Here is a tiny trained network, its code and every weight. The questions are about switching its units off for an input and a target symbol, where a switched-off unit gives its printed mean instead of its output.

import numpy as np


def w(rows, s, z=0):
    codes = np.array(rows[::2]) - 128.0
    scale = np.full(codes.shape[1], s)
    scale[-1] = z or s
    return codes * scale


def norm(h):
    return h / np.sqrt((h * h).mean(-1, keepdims=True) + 1e-5)


def f(y):
    return y / 2 * (1 + np.tanh(0.7978845608 * (y + 0.044715 * y**3)))


def softmax(a):
    e = np.exp(a - a.max(-1, keepdims=True))
    return e / e.sum(-1, keepdims=True)


def log_softmax(a):
    a = a - a.max(-1, keepdims=True)
    return a - np.log(np.exp(a).sum(-1, keepdims=True))


def net(x, mask):
    ids = ['αεζηλστφψ'.index(c) for c in x.split()]
    T = len(ids)
    res = E[ids] + P[:T]
    q, k, v = (norm(res) @ M[0].T for M in (Q, K, V))
    z = softmax(np.where(np.tri(T) > 0, q @ k.T / 3**0.5, -1e9)) @ v
    res = res + np.where(mask[0], z, O[0][:, -1]) @ O[0][:, :-1]
    y = f(norm(res) @ A[0][:, :-1].T + A[0][:, -1])
    res = res + np.where(mask[1:9], y, B[0][:, -1]) @ B[0][:, :-1]
    return log_softmax(norm(res)[-1] @ U[:, :-1].T + U[:, -1])


Q, K, V, O, A, B = {}, {}, {}, {}, {}, {}
E = w([
[47,189,185,82,76,70],'α',
[173,119,157,198,39,83],'ε',
[199,82,194,48,120,74],'ζ',
[143,101,60,165,55,166],'η',
[125,64,91,179,16,66],'λ',
[167,108,119,76,247,29],'σ',
[188,150,60,150,6,120],'τ',
[106,1,73,28,75,95],'φ',
[93,29,138,213,97,76],'ψ',
],0.0084)
P = w([
[78,152,2,238,95,77],'0',
[146,78,133,130,101,135],'1',
[149,72,131,113,107,149],'2',
[151,70,133,108,113,146],'3',
[154,70,135,103,115,144],'4',
[156,70,138,100,117,142],'5',
[157,72,137,95,118,141],'6',
[159,72,138,95,122,140],'7',
[161,68,139,94,120,137],'8',
[165,65,140,92,118,136],'9',
],0.0076)
Q[0] = w([
[2,149,57,172,179,130],'h1',
[166,89,150,9,238,156],'h1',
[225,26,84,16,115,11],'h1',
],0.0054)
K[0] = w([
[178,97,75,142,186,109],'h1',
[83,172,222,92,147,211],'h1',
[1,239,149,85,147,101],'h1',
],0.0077)
V[0] = w([
[2,247,75,95,185,67],'h1',
[183,80,67,192,201,176],'h1',
[83,184,252,88,138,203],'h1',
],0.005)
O[0] = w([
[137,148,178,37,218,123,144],'h1',
[67,122,145,103,59,101,27],'h1',
[194,2,120,101,156,131,1],'h1',
],0.0083,0.0035)
A[0] = w([
[171,69,118,70,249,183,4],'n1',
[142,77,110,52,159,105,120],'n2',
[107,130,48,91,188,208,82],'n3',
[167,114,161,122,115,75,177],'n4',
[71,153,42,204,196,102,102],'n5',
[140,143,135,102,204,84,82],'n6',
[27,151,114,80,56,145,144],'n7',
[136,57,110,138,144,204,37],'n8',
],0.011,0.0031)
B[0] = w([
[51,215,127,140,116,41,253],'n1',
[162,108,132,171,38,129,240],'n2',
[77,81,66,99,214,223,132],'n3',
[84,148,94,145,193,179,238],'n4',
[81,254,204,69,133,65,177],'n5',
[168,23,85,179,73,213,237],'n6',
[115,206,104,184,116,53,231],'n7',
[51,221,198,80,94,169,146],'n8',
],0.0074,0.0059)
U = w([
[94,154,116,73,146,225,143],'α',
[254,211,39,44,105,152,3],'ε',
[33,56,243,165,164,133,74],'ζ',
[76,243,116,125,92,43,183],'η',
[176,47,93,198,49,92,207],'λ',
[222,176,202,204,207,199,82],'σ',
[210,101,237,55,101,48,81],'τ',
[119,86,39,134,241,74,74],'φ',
[49,66,111,13,89,94,64],'ψ',
],0.0084,0.005)

Each question gives the input, a string of symbols that net reads in full, and the target symbol t.
The units are the heads (3 rows each of Q, K, V and O) and the neurons (one row each of A and B). Each row of codes is followed by its name. A weight is (code - 128) times the scale printed after its matrix; where a second scale follows, it is the last column's (O, A, B and U).
mask holds one flag per unit, heads first, then neurons. A switched-off unit (its flag False) gives its mean, the last column of its rows in O or B, instead of its output. The means were averaged over made-up inputs and are rounded, as every weight is.
A unit's drop is (log p(t) with every unit on - log p(t) with that unit switched off) / (log p(t) with every unit on - log p(t) with every unit switched off).
The circuit of an input: a set's keep is (log p(t) with only the set's units on - log p(t) with every unit switched off) / (log p(t) with every unit on - log p(t) with every unit switched off). Starting from all 9 units, units are removed one at a time, each time the one whose removal leaves the highest keep (on an exact tie, the one counted first), for as long as the keep stays at least 0.8.
circuit, biggest first: the units of the circuit, biggest drop first
top k neurons: the k neurons with the biggest drops, biggest first
drop when u is switched off: that unit's drop, to one decimal
input η ε σ ζ σ φ, target η: circuit, biggest first => [n6]
input σ ζ ψ σ φ, target η: circuit, biggest first => [n7 h1]
input ε α ζ α, target λ: circuit, biggest first => [h1 n6]
input σ ε ζ σ σ ζ σ α τ, target ε: circuit, biggest first => [n6 n7 h1]
input σ ζ τ ζ σ α ψ, target ζ: circuit, biggest first => [n6 n1 n7 n2]
input σ σ α ζ σ σ σ ζ ζ η, target α: top 2 neurons => [n3 n8]
input ζ ψ ζ α η φ ψ, target ζ: circuit, biggest first => [n1 n7 n6 n2]
input ε α σ, target φ: top 4 neurons => [n1 n3 n6 n7]
input σ σ σ ψ σ σ ε η ε ζ, target η: top 2 neurons => [n6 n4]
input σ σ σ ζ ζ η ε η ζ, target λ: top 4 neurons => [n1 n5 n8 n4]
input α ε ε α, target λ: top 2 neurons => [n1 n5]
input ζ α σ τ, target ε: drop when n7 is switched off => 0.1
input σ ε ε α σ, target φ: drop when n1 is switched off => 1.1
input σ σ λ, target η: circuit, biggest first => [h1]
input σ σ σ ε ζ σ ε ψ, target η: drop when n6 is switched off => 0.6
